Here is a tiny trained network, its code and every weight. The questions are about switching its units off for an input and a target symbol, where a switched-off unit gives its printed mean instead of its output.

import numpy as np


def w(rows, s, z=0):
    codes = np.array(rows[::2]) - 128.0
    scale = np.full(codes.shape[1], s)
    scale[-1] = z or s
    return codes * scale


def norm(h):
    return h / np.sqrt((h * h).mean(-1, keepdims=True) + 1e-5)


def f(y):
    return np.maximum(y, 0)


def softmax(a):
    e = np.exp(a - a.max(-1, keepdims=True))
    return e / e.sum(-1, keepdims=True)


def log_softmax(a):
    a = a - a.max(-1, keepdims=True)
    return a - np.log(np.exp(a).sum(-1, keepdims=True))


def net(x, mask):
    ids = ['αβγδεζηθλμξπτφψ'.index(c) for c in x.split()]
    T = len(ids)
    res = E[ids] + P[:T]
    u = 0
    for l in range(2):
        r = norm(res)
        for j in range(3):
            rows = slice(3 * j, 3 * j + 3)
            q, k, v = (r @ M[l][rows].T for M in (Q, K, V))
            z = softmax(np.where(np.tri(T) > 0, q @ k.T / 3**0.5, -1e9)) @ v
            o = O[l][rows]
            res = res + np.where(mask[u + j], z, o[:, -1]) @ o[:, :-1]
        u += 3
        y = f(norm(res) @ A[l][:, :-1].T + A[l][:, -1])
        res = res + np.where(mask[u : u + 8], y, B[l][:, -1]) @ B[l][:, :-1]
        u += 8
    return log_softmax(norm(res)[-1] @ U[:, :-1].T + U[:, -1])


Q, K, V, O, A, B = {}, {}, {}, {}, {}, {}
E = w([
[158,150,146,63,143,127],'α',
[96,168,141,138,136,122],'β',
[140,65,118,105,134,138],'γ',
[120,159,91,82,101,183],'δ',
[59,178,131,76,117,110],'ε',
[82,134,68,132,23,173],'ζ',
[111,139,126,171,158,122],'η',
[172,112,114,134,176,112],'θ',
[5,113,136,105,121,155],'λ',
[161,170,114,94,93,63],'μ',
[185,179,109,120,149,126],'ξ',
[98,88,114,163,127,99],'π',
[97,115,169,129,166,52],'τ',
[81,115,108,104,154,118],'φ',
[111,141,119,127,252,140],'ψ',
],0.028)
P = w([
[138,110,255,158,91,98],'0',
[121,139,44,154,199,128],'1',
[119,139,46,153,201,123],'2',
[103,134,39,150,206,120],'3',
[111,137,40,145,209,129],'4',
[102,141,46,143,206,124],'5',
[90,137,48,140,210,128],'6',
[93,137,32,152,214,127],'7',
],0.0074)
Q[0] = w([
[124,189,126,88,121,180],'L0H0',
[96,159,104,232,119,154],'L0H0',
[204,132,97,179,177,203],'L0H0',
[157,126,163,143,120,123],'L0H1',
[86,159,91,107,157,145],'L0H1',
[101,127,116,115,136,136],'L0H1',
[150,106,168,103,63,167],'L0H2',
[196,128,166,169,136,48],'L0H2',
[120,4,92,188,105,186],'L0H2',
],0.032)
K[0] = w([
[125,190,137,108,87,130],'L0H0',
[88,163,50,188,109,98],'L0H0',
[166,156,4,112,173,123],'L0H0',
[111,121,85,112,126,107],'L0H1',
[136,133,181,146,109,142],'L0H1',
[121,116,141,111,132,142],'L0H1',
[155,130,172,96,34,168],'L0H2',
[207,123,158,164,142,36],'L0H2',
[112,3,93,184,96,169],'L0H2',
],0.03)
V[0] = w([
[119,144,31,107,153,95],'L0H0',
[113,88,203,102,91,126],'L0H0',
[110,120,91,225,124,122],'L0H0',
[95,128,55,95,112,120],'L0H1',
[74,130,44,110,132,58],'L0H1',
[170,156,180,154,76,169],'L0H1',
[159,202,218,154,80,66],'L0H2',
[43,214,86,136,92,139],'L0H2',
[120,25,174,223,9,188],'L0H2',
],0.015)
O[0] = w([
[157,146,158,168,98,180,162],'L0H0',
[124,84,112,81,141,78,108],'L0H0',
[114,161,78,199,111,89,119],'L0H0',
[173,130,132,101,124,104,113],'L0H1',
[160,116,97,138,115,65,129],'L0H1',
[98,115,177,84,151,140,114],'L0H1',
[84,218,158,132,114,77,90],'L0H2',
[61,178,35,133,135,145,154],'L0H2',
[80,6,124,183,58,103,2],'L0H2',
],0.013,0.021)
A[0] = w([
[57,122,99,117,136,227,87],'L0N0',
[80,120,155,174,248,115,85],'L0N1',
[131,77,150,222,80,137,72],'L0N2',
[95,197,121,184,168,158,167],'L0N3',
[120,130,186,253,152,118,100],'L0N4',
[166,80,137,77,176,116,130],'L0N5',
[54,81,68,150,94,131,3],'L0N6',
[232,145,27,135,156,158,165],'L0N7',
],0.019,0.0063)
B[0] = w([
[195,117,77,63,169,102,180],'L0N0',
[66,124,134,192,211,107,156],'L0N1',
[106,176,73,107,66,200,150],'L0N2',
[136,149,73,138,107,203,229],'L0N3',
[172,131,48,109,101,53,142],'L0N4',
[139,141,59,161,162,102,164],'L0N5',
[171,155,253,145,157,159,148],'L0N6',
[196,180,98,106,199,74,255],'L0N7',
],0.023,0.019)
Q[1] = w([
[192,92,178,195,148,142],'L1H0',
[81,131,91,131,206,249],'L1H0',
[125,149,205,167,125,178],'L1H0',
[169,145,86,110,73,73],'L1H1',
[140,164,163,138,118,155],'L1H1',
[150,172,71,107,160,155],'L1H1',
[4,120,123,117,49,75],'L1H2',
[185,44,100,105,124,138],'L1H2',
[71,168,160,138,65,135],'L1H2',
],0.019)
K[1] = w([
[76,82,135,194,125,143],'L1H0',
[129,152,110,147,162,198],'L1H0',
[115,151,216,160,95,131],'L1H0',
[112,122,87,107,143,132],'L1H1',
[131,125,146,134,155,107],'L1H1',
[59,86,182,143,105,85],'L1H1',
[254,155,54,170,154,171],'L1H2',
[143,90,172,180,160,112],'L1H2',
[176,167,100,143,151,121],'L1H2',
],0.024)
V[1] = w([
[85,113,196,118,81,39],'L1H0',
[140,108,111,139,93,64],'L1H0',
[46,121,163,168,134,133],'L1H0',
[56,69,124,111,186,214],'L1H1',
[188,210,147,170,133,188],'L1H1',
[118,112,191,143,165,38],'L1H1',
[201,135,95,249,120,157],'L1H2',
[30,119,6,125,131,94],'L1H2',
[69,163,215,160,51,132],'L1H2',
],0.019)
O[1] = w([
[212,188,50,101,181,149,4],'L1H0',
[189,138,110,149,144,115,93],'L1H0',
[106,172,76,140,170,148,49],'L1H0',
[155,86,113,56,47,194,111],'L1H1',
[39,143,226,163,82,131,144],'L1H1',
[114,92,114,112,234,111,149],'L1H1',
[193,169,47,167,105,225,99],'L1H2',
[87,252,91,63,199,100,112],'L1H2',
[47,77,71,180,49,91,88],'L1H2',
],0.013,0.027)
A[1] = w([
[139,131,149,250,161,184,63],'L1N0',
[138,112,136,84,98,127,2],'L1N1',
[74,123,166,174,84,145,55],'L1N2',
[185,122,116,80,45,102,218],'L1N3',
[144,179,184,185,90,110,80],'L1N4',
[162,184,130,84,169,153,187],'L1N5',
[44,75,49,154,186,188,112],'L1N6',
[84,102,50,89,120,46,193],'L1N7',
],0.019,0.0045)
B[1] = w([
[177,99,162,236,131,196,165],'L1N0',
[149,142,72,116,171,148,133],'L1N1',
[81,148,158,104,94,62,144],'L1N2',
[141,154,184,98,56,106,163],'L1N3',
[145,118,157,132,95,60,159],'L1N4',
[77,54,140,151,45,147,252],'L1N5',
[69,3,77,151,107,149,159],'L1N6',
[99,66,105,108,55,61,170],'L1N7',
],0.018,0.017)
U = w([
[137,133,233,35,144,165,70],'α',
[43,154,81,169,102,186,159],'β',
[185,20,149,139,86,117,211],'γ',
[171,88,73,27,102,169,184],'δ',
[20,125,98,40,102,159,91],'ε',
[68,100,195,142,47,192,132],'ζ',
[145,134,34,210,94,103,75],'η',
[230,151,143,166,159,82,58],'θ',
[65,37,213,87,163,172,97],'λ',
[117,189,154,71,81,47,170],'μ',
[157,183,200,163,84,197,206],'ξ',
[136,123,109,169,6,123,112],'π',
[66,96,173,206,162,36,116],'τ',
[124,89,75,103,209,92,5],'φ',
[119,112,146,173,229,193,167],'ψ',
],0.012,0.0033)

Each question gives the input, a string of symbols that net reads in full, and the target symbol t.
The units are the heads (3 rows each of Q, K, V and O) and the neurons (one row each of A and B). Each row of codes is followed by its name. A weight is (code - 128) times the scale printed after its matrix; where a second scale follows, it is the last column's (O, A, B and U).
mask holds one flag per unit, layer by layer, with each layer's heads first. A switched-off unit (its flag False) gives its mean, the last column of its rows in O or B, instead of its output. The means were averaged over made-up inputs and are rounded, as every weight is.
A unit's drop is (log p(t) with every unit on - log p(t) with that unit switched off) / (log p(t) with every unit on - log p(t) with every unit switched off).
The circuit of an input: a set's keep is (log p(t) with only the set's units on - log p(t) with every unit switched off) / (log p(t) with every unit on - log p(t) with every unit switched off). Starting from the 12 units with the biggest drops (on a tie, the unit counted first), units are removed one at a time, each time the one whose removal leaves the highest keep (on an exact tie, the one counted first), for as long as the keep stays at least 0.8.
units of the circuit, in order: the units of the circuit, biggest drop first
k most important neurons: the k neurons with the biggest drops, biggest first
heads that matter: for each layer, one digit per head in row order, 1 if its drop is at least 0.15 and else 0, layers parted by /
input μ ξ θ γ ε, target ε: heads that matter	101 / 000
input ξ α μ β ξ ε γ γ, target ζ: units of the circuit, in order	[L1H1]
input μ μ φ, target τ: heads that matter	001 / 011
input γ ψ μ μ α, target δ: heads that matter	101 / 010
input μ μ ξ δ λ, target τ: 3 most important neurons	[L0N0, L0N7, L0N6]
input δ α γ γ μ ζ, target α: 3 most important neurons	[L0N6, L0N0, L0N3]
input ψ γ δ β θ ψ β, target ξ: units of the circuit, in order	[L1H1, L1H2]
input φ β γ ε ζ γ, target θ: 4 most important neurons	[L0N3, L0N5, L0N6, L0N7]
input δ γ ψ ψ ψ, target α: heads that matter	111 / 011
input ψ μ β τ, target ξ: heads that matter	000 / 001
input θ ζ γ θ π γ θ, target ψ: 2 most important neurons	[L0N3, L0N0]
input δ γ ε μ, target α: units of the circuit, in order	[L1H2, L0H0]
input γ γ β ξ, target δ: units of the circuit, in order	[L1H1, L0N7, L0H2, L1N5]
input μ φ τ η, target η: units of the circuit, in order	[L0H0]
input δ μ μ, target α: heads that matter	101 / 001
input γ ε γ λ η θ γ, target δ: 3 most important neurons	[L0N2, L0N5, L0N7]
input μ ε η μ ψ ξ, target τ: 2 most important neurons	[L0N7, L0N0]
input γ ψ μ η η, target δ: units of the circuit, in order	[L1H1, L0H2, L0N7]
input μ η ζ, target τ: heads that matter	001 / 010
input γ γ δ ψ, target δ: most important neuron	[L0N7]
input ζ μ η, target π: heads that matter	001 / 010
input μ λ γ π β λ ξ, target τ: units of the circuit, in order	[L0H2, L0N0, L1H1, L0N2]
input μ β γ φ μ θ, target τ: heads that matter	001 / 011
input γ μ β μ μ, target δ: units of the circuit, in order	[L1H1, L0H0, L0H2, L0N7]
input λ γ λ γ δ, target γ: 2 most important neurons	[L0N6, L0N3]
input μ λ η, target η: 2 most important neurons	[L0N3, L0N4]
input ψ θ δ λ λ π η, target ξ: most important neuron	[L0N3]
